Here is a tiny trained network, its code and every weight. The questions are about switching its units off for an input and a class, where a switched-off unit gives its printed mean instead of its output.

import numpy as np


def w(rows, s, z=0):
    codes = np.array(rows[::2]) - 128.0
    scale = np.full(codes.shape[1], s)
    scale[-1] = z or s
    return codes * scale


def f(y):
    return y / 2 * (1 + np.tanh(0.7978845608 * (y + 0.044715 * y**3)))


def log_softmax(a):
    a = a - a.max(-1, keepdims=True)
    return a - np.log(np.exp(a).sum(-1, keepdims=True))


def net(x, mask):
    res = np.array(x, float).reshape(1, 7) / 4 @ E
    y = f(res @ A[0][:, :-1].T + A[0][:, -1])
    res = res + np.where(mask, y, B[0][:, -1]) @ B[0][:, :-1]
    return log_softmax(res[-1] @ U[:, :-1].T + U[:, -1])


A, B = {}, {}
E = w([
[74,114,199,199,186,213,171,133],'x0',
[178,109,158,215,253,72,130,136],'x1',
[59,55,43,127,123,71,135,118],'x2',
[97,113,99,170,79,123,147,136],'x3',
[178,77,120,60,165,145,144,203],'x4',
[115,145,57,157,92,127,135,247],'x5',
[66,43,158,180,119,199,19,169],'x6',
],0.0049)
A[0] = w([
[124,143,123,123,131,120,138,125,142],'N1',
[137,115,114,109,139,109,112,121,161],'N2',
[129,152,154,153,125,178,122,159,200],'N3',
[128,119,136,130,169,130,146,122,48],'N4',
[160,138,121,83,57,123,122,99,200],'N5',
[148,121,131,119,39,123,121,113,183],'N6',
[137,137,135,164,130,116,89,118,179],'N7',
[128,127,129,130,132,128,129,126,96],'N8',
[127,125,129,128,124,126,122,130,140],'N9',
[148,153,156,104,140,136,128,86,185],'N10',
[150,31,135,97,206,136,128,169,192],'N11',
[128,141,121,142,157,128,153,120,111],'N12',
[125,136,130,130,121,121,105,134,141],'N13',
[126,135,123,123,131,123,130,125,128],'N14',
[125,126,124,127,120,130,123,132,96],'N15',
[132,144,146,196,168,102,45,113,216],'N16',
[121,127,114,123,135,118,136,144,116],'N17',
[165,145,130,107,92,130,133,129,164],'N18',
[2,98,131,149,91,172,105,76,223],'N19',
[98,114,119,121,91,147,108,156,125],'N20',
[136,118,123,104,99,118,121,104,196],'N21',
[90,103,132,144,118,139,113,105,148],'N22',
[141,108,191,206,209,154,188,62,180],'N23',
[126,129,128,126,129,128,128,128,127],'N24',
[130,124,129,124,132,119,122,126,136],'N25',
[136,140,123,132,125,141,122,135,136],'N26',
[127,127,127,129,126,130,126,129,129],'N27',
[135,137,143,169,151,107,77,119,164],'N28',
[159,184,178,44,159,161,130,35,251],'N29',
[130,151,164,164,127,203,123,176,202],'N30',
[105,188,76,157,98,62,189,133,148],'N31',
[127,142,126,112,135,134,136,118,145],'N32',
[126,169,112,127,118,104,160,115,173],'N33',
[94,103,133,143,112,137,110,115,153],'N34',
[139,139,146,138,131,136,125,109,139],'N35',
[116,122,125,125,111,134,120,139,95],'N36',
[127,125,128,129,128,127,123,126,135],'N37',
[152,110,143,128,147,107,126,120,122],'N38',
[134,153,157,160,125,189,124,169,191],'N39',
],0.014,0.0018)
B[0] = w([
[142,132,131,130,122,122,134,128,133],'N1',
[128,147,104,146,114,145,137,126,146],'N2',
[103,148,150,119,128,166,143,153,169],'N3',
[129,98,123,144,128,120,110,127,136],'N4',
[72,140,157,130,83,105,78,89,202],'N5',
[73,117,125,128,113,116,85,110,185],'N6',
[134,115,123,122,148,149,99,124,149],'N7',
[129,124,127,124,130,125,124,130,124],'N8',
[127,127,121,127,126,132,128,122,131],'N9',
[160,166,120,126,128,120,124,126,174],'N10',
[75,150,37,136,129,139,114,193,215],'N11',
[149,94,140,110,143,116,120,137,136],'N12',
[132,114,124,127,122,143,125,118,134],'N13',
[134,131,129,134,123,126,131,129,129],'N14',
[128,123,121,130,125,126,132,124,127],'N15',
[143,101,111,141,158,179,62,112,197],'N16',
[142,129,122,135,138,138,146,133,131],'N17',
[101,134,149,130,101,108,119,96,161],'N18',
[27,97,118,109,116,164,205,88,244],'N19',
[123,108,81,134,112,108,151,115,171],'N20',
[99,150,131,139,112,136,110,113,160],'N21',
[101,126,124,114,128,132,147,95,158],'N22',
[135,94,142,131,254,61,138,105,243],'N23',
[127,129,129,130,127,127,129,128,128],'N24',
[130,128,118,131,123,133,126,129,131],'N25',
[123,122,142,128,124,132,133,129,131],'N26',
[127,127,125,125,128,129,129,126,128],'N27',
[135,111,114,133,144,153,87,122,161],'N28',
[203,222,149,135,142,150,102,97,254],'N29',
[97,165,152,119,116,199,145,153,195],'N30',
[195,206,105,122,151,105,173,140,196],'N31',
[140,135,138,139,118,124,130,124,135],'N32',
[160,156,121,125,112,108,151,127,162],'N33',
[100,124,117,126,127,133,143,94,158],'N34',
[132,142,125,130,148,122,134,136,140],'N35',
[123,120,114,136,124,119,138,125,134],'N36',
[126,128,124,125,128,130,124,125,129],'N37',
[126,117,98,133,122,119,117,142,145],'N38',
[101,155,155,118,122,181,142,153,179],'N39',
],0.034,0.0077)
U = w([
[165,3,147,157,152,21,88,131,8],'0',
[16,12,112,111,97,131,127,42,162],'1',
[106,161,228,102,147,207,136,135,176],'2',
[205,145,162,106,158,49,226,95,121],'3',
[175,34,150,153,64,192,40,128,74],'4',
[79,135,70,98,7,168,177,226,126],'5',
[206,208,182,123,20,87,70,90,135],'6',
[204,143,79,180,191,109,43,158,177],'7',
],0.0039,0.0019)

Each question gives the input, the list of numbers given to net, and the class t.
The units are the neurons (one row each of A and B). Each row of codes is followed by its name. A weight is (code - 128) times the scale printed after its matrix; where a second scale follows, it is the last column's (A, B and U).
mask holds one flag per neuron, in row order. A switched-off neuron (its flag False) gives its mean, the last column of its row in B, instead of its output. The means were averaged over made-up inputs and are rounded, as every weight is.
A unit's drop is (log p(t) with every unit on - log p(t) with that unit switched off) / (log p(t) with every unit on - log p(t) with every unit switched off).
The circuit of an input: a set's keep is (log p(t) with only the set's units on - log p(t) with every unit switched off) / (log p(t) with every unit on - log p(t) with every unit switched off). Starting from the 12 units with the biggest drops (on a tie, the unit counted first), units are removed one at a time, each time the one whose removal leaves the highest keep (on an exact tie, the one counted first), for as long as the keep stays at least 0.8.
circuit, biggest first: the units of the circuit, biggest drop first
most important unit: the unit with the biggest drop
k most important neurons: the k neurons with the biggest drops, biggest first
drop of u: that unit's drop, to one decimal
input [2,0,-2,-1,-5,-8,-3], class 3: most important unit -> N23
input [-6,6,-7,4,5,5,8], class 5: circuit, biggest first -> (N11, N23)
input [7,6,-2,4,7,7,-8], class 3: 3 most important neurons -> (N23, N16, N31)
input [-8,0,7,5,6,2,4], class 5: 2 most important neurons -> (N23, N11)
input [0,-1,-2,2,1,4,-8], class 6: circuit, biggest first -> (N23, N19)
input [5,-4,-2,8,-5,6,5], class 1: 2 most important neurons -> (N19, N11)
input [-8,4,6,4,8,-8,-1], class 5: 2 most important neurons -> (N23, N11)
input [-4,-4,-1,-5,-8,-2,1], class 6: circuit, biggest first -> (N29, N23)
input [3,-4,4,-2,-3,6,-2], class 5: 3 most important neurons -> (N23, N29, N31)
input [-8,1,2,-8,6,6,-1], class 5: 3 most important neurons -> (N23, N29, N11)
input [4,3,-6,-8,-7,0,-1], class 7: 2 most important neurons -> (N23, N19)
input [-4,-4,5,4,7,-2,-4], class 6: circuit, biggest first -> (N19, N5)
input [-8,3,-1,-1,8,-6,2], class 7: 2 most important neurons -> (N11, N19)
input [8,4,2,7,0,-6,-1], class 0: circuit, biggest first -> (N23)
input [-7,0,-4,-7,6,7,1], class 5: circuit, biggest first -> (N23, N11)
input [-3,-3,1,7,5,4,-4], class 6: 3 most important neurons -> (N23, N19, N5)
input [-1,-3,8,-6,5,2,-7], class 6: 2 most important neurons -> (N23, N19)
input [-3,-1,-1,3,3,8,-3], class 3: 2 most important neurons -> (N31, N29)
input [4,-4,-7,-5,3,7,3], class 5: 2 most important neurons -> (N23, N29)
input [-2,-5,3,0,7,-2,2], class 1: circuit, biggest first -> (N29)
input [5,-2,-4,2,-8,8,-2], class 5: 2 most important neurons -> (N29, N23)
input [7,7,4,0,-7,0,-8], class 3: 3 most important neurons -> (N31, N23, N11)
input [-8,6,-6,6,-2,2,8], class 4: drop of N19 -> 0.1
input [3,3,6,-7,0,8,5], class 5: drop of N11 -> 0.3
input [8,-7,-6,1,-6,-2,8], class 1: drop of N20 -> 0.3
input [2,-1,5,6,-7,0,-6], class 3: drop of N31 -> 1.1
input [-4,8,6,2,-6,-6,-6], class 7: circuit, biggest first -> (N19)
